Below is a small trained network, with its code and all its weights. Each question gives an input and a class and asks what happens when units are switched off, that is, made to give their printed mean instead of their output.

import numpy as np


def w(rows, s, z=0):
    codes = np.array(rows[::2]) - 128.0
    scale = np.full(codes.shape[1], s)
    scale[-1] = z or s
    return codes * scale


def f(y):
    return np.maximum(y, 0)


def log_softmax(a):
    a = a - a.max(-1, keepdims=True)
    return a - np.log(np.exp(a).sum(-1, keepdims=True))


def net(x, mask):
    res = np.array(x, float).reshape(1, 8) / 4 @ E
    y = f(res @ A[0][:, :-1].T + A[0][:, -1])
    res = res + np.where(mask, y, B[0][:, -1]) @ B[0][:, :-1]
    return log_softmax(res[-1] @ U[:, :-1].T + U[:, -1])


A, B = {}, {}
E = w([
[163,78,117,145,126,136,153,112,136,149,133,149],'x0',
[85,251,116,173,102,172,228,227,142,192,254,213],'x1',
[120,173,140,163,125,144,79,151,149,117,111,124],'x2',
[140,129,158,125,152,105,140,162,116,163,118,77],'x3',
[135,67,105,164,126,128,215,73,135,178,113,129],'x4',
[47,109,176,60,105,131,182,177,201,137,67,192],'x5',
[93,146,119,123,134,132,131,105,126,114,120,127],'x6',
[21,64,212,187,91,93,71,170,52,166,153,150],'x7',
],0.0099)
A[0] = w([
[63,104,118,192,136,119,76,131,24,197,143,167,61],'neuron 0',
[46,75,163,167,35,167,136,182,107,138,164,104,53],'neuron 1',
[230,206,40,134,243,129,167,92,152,72,127,90,6],'neuron 2',
[122,244,83,149,116,192,231,189,143,207,253,199,9],'neuron 3',
[142,136,202,68,80,159,204,175,250,110,93,157,74],'neuron 4',
[170,180,58,127,138,209,200,169,163,118,114,156,6],'neuron 5',
[202,249,62,70,162,201,171,119,227,190,159,102,76],'neuron 6',
[71,160,123,151,239,109,179,226,148,126,186,161,69],'neuron 7',
[185,158,60,152,147,172,117,101,46,127,190,92,2],'neuron 8',
[205,177,128,158,158,128,113,72,26,148,132,128,56],'neuron 9',
[161,162,31,191,190,148,99,90,83,122,225,38,59],'neuron 10',
[144,122,85,168,165,207,162,120,37,100,199,52,137],'neuron 11',
],0.0069,0.0036)
B[0] = w([
[176,204,97,204,53,114,194,132,79,7,178,117,177],'neuron 0',
[146,168,126,163,56,119,217,102,119,18,156,171,176],'neuron 1',
[142,102,2,245,87,43,123,223,104,128,202,59,193],'neuron 2',
[134,90,78,174,239,145,23,60,156,161,59,29,251],'neuron 3',
[110,101,172,97,117,91,185,217,138,157,147,219,193],'neuron 4',
[127,152,160,130,97,59,194,104,68,166,127,181,180],'neuron 5',
[67,94,80,223,117,60,113,196,69,182,142,177,211],'neuron 6',
[77,35,137,136,162,174,115,52,134,164,154,91,188],'neuron 7',
[52,110,213,192,140,197,134,175,222,205,163,122,163],'neuron 8',
[108,74,165,156,176,139,125,146,223,229,135,166,162],'neuron 9',
[52,161,143,73,130,201,157,180,234,244,106,149,181],'neuron 10',
[198,91,176,150,118,125,137,121,206,106,119,224,167],'neuron 11',
],0.0083,0.017)
U = w([
[91,157,216,114,141,159,225,157,224,121,140,198,252],'0',
[194,162,44,212,75,68,179,141,32,46,246,110,55],'1',
[223,49,85,144,248,124,27,2,133,65,28,26,8],'2',
],0.0065,0.0042)

Each question gives the input, the list of numbers given to net, and the class t.
The units are the neurons (one row each of A and B). Each row of codes is followed by its name. A weight is (code - 128) times the scale printed after its matrix; where a second scale follows, it is the last column's (A, B and U).
mask holds one flag per neuron, in row order. A switched-off neuron (its flag False) gives its mean, the last column of its row in B, instead of its output. The means were averaged over made-up inputs and are rounded, as every weight is.
A unit's drop is (log p(t) with every unit on - log p(t) with that unit switched off) / (log p(t) with every unit on - log p(t) with every unit switched off).
The circuit of an input: a set's keep is (log p(t) with only the set's units on - log p(t) with every unit switched off) / (log p(t) with every unit on - log p(t) with every unit switched off). Starting from all 12 units, units are removed one at a time, each time the one whose removal leaves the highest keep (on an exact tie, the one counted first), for as long as the keep stays at least 0.8.
circuit, biggest first: the units of the circuit, biggest drop first
most important unit: the unit with the biggest drop
top k neurons: the k neurons with the biggest drops, biggest first
drop when u is switched off: that unit's drop, to one decimal
input [6,5,0,3,5,3,4,7], class 1: circuit, biggest first -> [neuron 0]
input [-7,3,3,-3,3,1,-5,3], class 1: top 2 neurons -> [neuron 1; neuron 10]
input [-7,-5,0,8,3,2,-7,6], class 1: circuit, biggest first -> [neuron 3; neuron 10]
input [4,-8,2,-8,-4,8,-1,8], class 0: top 3 neurons -> [neuron 3; neuron 2; neuron 6]
input [3,5,-1,-2,3,2,6,-6], class 1: top 3 neurons -> [neuron 6; neuron 5; neuron 2]
input [-2,-4,6,8,-4,-4,-5,-2], class 0: circuit, biggest first -> [neuron 3; neuron 10]
input [1,-1,8,8,7,-1,-2,-5], class 1: top 2 neurons -> [neuron 2; neuron 3]
input [-7,-8,2,-7,-7,-8,-8,3], class 0: top 2 neurons -> [neuron 3; neuron 10]
input [1,1,2,-3,-4,3,0,6], class 1: top 2 neurons -> [neuron 0; neuron 10]
input [1,1,7,-2,2,-2,-6,0], class 0: top 2 neurons -> [neuron 3; neuron 2]
input [8,-5,2,3,1,1,-5,-5], class 1: top 3 neurons -> [neuron 3; neuron 2; neuron 7]
input [-2,-1,0,5,3,-5,1,5], class 0: top 2 neurons -> [neuron 2; neuron 10]
input [8,5,-4,8,-4,3,6,8], class 1: top 2 neurons -> [neuron 0; neuron 1]
input [2,7,-4,-8,4,5,8,-5], class 2: most important unit -> neuron 3
input [-7,5,1,1,5,-6,3,6], class 0: top 2 neurons -> [neuron 10; neuron 2]
input [-1,-3,2,-3,0,-1,-2,-6], class 1: top 2 neurons -> [neuron 3; neuron 2]
input [5,5,-8,-7,-3,1,5,7], class 1: top 2 neurons -> [neuron 0; neuron 1]
input [-1,7,-4,-7,5,0,-8,6], class 2: drop when neuron 2 is switched off -> 0.1
input [4,-7,2,-8,-8,7,5,1], class 0: drop when neuron 4 is switched off -> 0.2
input [-2,4,3,6,-1,3,0,4], class 1: circuit, biggest first -> [neuron 10]
input [4,7,-7,-1,5,3,-5,-2], class 2: drop when neuron 3 is switched off -> 1.2
input [3,3,-4,0,-1,2,-7,2], class 2: drop when neuron 10 is switched off -> 0.2
